Below are the code and all the weights of a small trained network. Each question names an input and a class and asks about switching units off, where a switched-off unit gives its printed mean instead of its output.

import numpy as np


def w(rows, s, z=0):
    codes = np.array(rows[::2]) - 128.0
    scale = np.full(codes.shape[1], s)
    scale[-1] = z or s
    return codes * scale


def f(y):
    return np.maximum(y, 0)


def log_softmax(a):
    a = a - a.max(-1, keepdims=True)
    return a - np.log(np.exp(a).sum(-1, keepdims=True))


def net(x, mask):
    res = np.array(x, float).reshape(1, 4) / 4 @ E
    y = f(res @ A[0][:, :-1].T + A[0][:, -1])
    res = res + np.where(mask, y, B[0][:, -1]) @ B[0][:, :-1]
    return log_softmax(res[-1] @ U[:, :-1].T + U[:, -1])


A, B = {}, {}
E = w([
[236,247,31,7,66,107,57],'x0',
[213,192,193,79,200,171,225],'x1',
[44,125,16,72,127,108,200],'x2',
[140,167,145,255,131,9,83],'x3',
],0.0065)
A[0] = w([
[127,118,114,178,131,149,181,114],'n0',
[64,89,147,195,184,83,161,252],'n1',
[24,40,123,150,85,64,87,179],'n2',
[169,129,181,187,248,99,203,166],'n3',
[76,119,110,2,111,201,184,220],'n4',
[185,224,153,76,55,136,114,206],'n5',
[131,135,202,135,165,155,125,172],'n6',
[234,166,237,120,66,156,80,203],'n7',
[143,120,175,135,214,154,187,183],'n8',
[164,187,90,159,143,46,33,211],'n9',
[47,106,112,174,124,91,118,163],'n10',
],0.0073,0.0024)
B[0] = w([
[118,137,76,222,107,131,107,159],'n0',
[147,121,171,198,71,123,182,231],'n1',
[170,33,160,110,77,159,102,238],'n2',
[157,215,110,254,136,87,189,210],'n3',
[54,99,68,122,218,222,127,254],'n4',
[97,169,113,141,163,74,197,233],'n5',
[108,194,130,118,131,94,121,175],'n6',
[118,138,68,167,170,80,207,232],'n7',
[94,168,132,196,157,135,151,199],'n8',
[163,143,150,190,97,113,145,231],'n9',
[226,70,197,148,116,131,72,202],'n10',
],0.0074,0.0079)
U = w([
[182,44,191,130,2,97,62,29],'0',
[70,92,110,68,225,193,109,73],'1',
[143,181,131,170,159,32,145,255],'2',
],0.0084,0.00071)

Each question gives the input, the list of numbers given to net, and the class t.
The units are the neurons (one row each of A and B). Each row of codes is followed by its name. A weight is (code - 128) times the scale printed after its matrix; where a second scale follows, it is the last column's (A, B and U).
mask holds one flag per neuron, in row order. A switched-off neuron (its flag False) gives its mean, the last column of its row in B, instead of its output. The means were averaged over made-up inputs and are rounded, as every weight is.
A unit's drop is (log p(t) with every unit on - log p(t) with that unit switched off) / (log p(t) with every unit on - log p(t) with every unit switched off).
The circuit of an input: a set's keep is (log p(t) with only the set's units on - log p(t) with every unit switched off) / (log p(t) with every unit on - log p(t) with every unit switched off). Starting from all 11 units, units are removed one at a time, each time the one whose removal leaves the highest keep (on an exact tie, the one counted first), for as long as the keep stays at least 0.8.
units of the circuit, in order: the units of the circuit, biggest drop first
most important unit: the unit with the biggest drop
k most important neurons: the k neurons with the biggest drops, biggest first
drop when u is switched off: that unit's drop, to one decimal
input [7,6,4,-4], class 1: most important unit -> n4
input [-6,1,7,8], class 0: units of the circuit, in order -> (n2, n10)
input [1,-5,7,0], class 0: 2 most important neurons -> (n2, n10)
input [4,-7,0,-5], class 1: units of the circuit, in order -> (n4, n1)
input [7,-5,-6,-6], class 2: 3 most important neurons -> (n5, n7, n2)
input [8,6,1,-4], class 1: 2 most important neurons -> (n4, n3)
input [-5,-7,6,-5], class 0: 3 most important neurons -> (n2, n10, n1)
input [6,1,0,-5], class 1: drop when n4 is switched off -> 0.3
input [4,-5,1,-3], class 1: drop when n1 is switched off -> 0.2
input [8,8,4,-2], class 1: drop when n4 is switched off -> 0.8
input [3,7,6,-1], class 1: drop when n0 is switched off -> 0.0
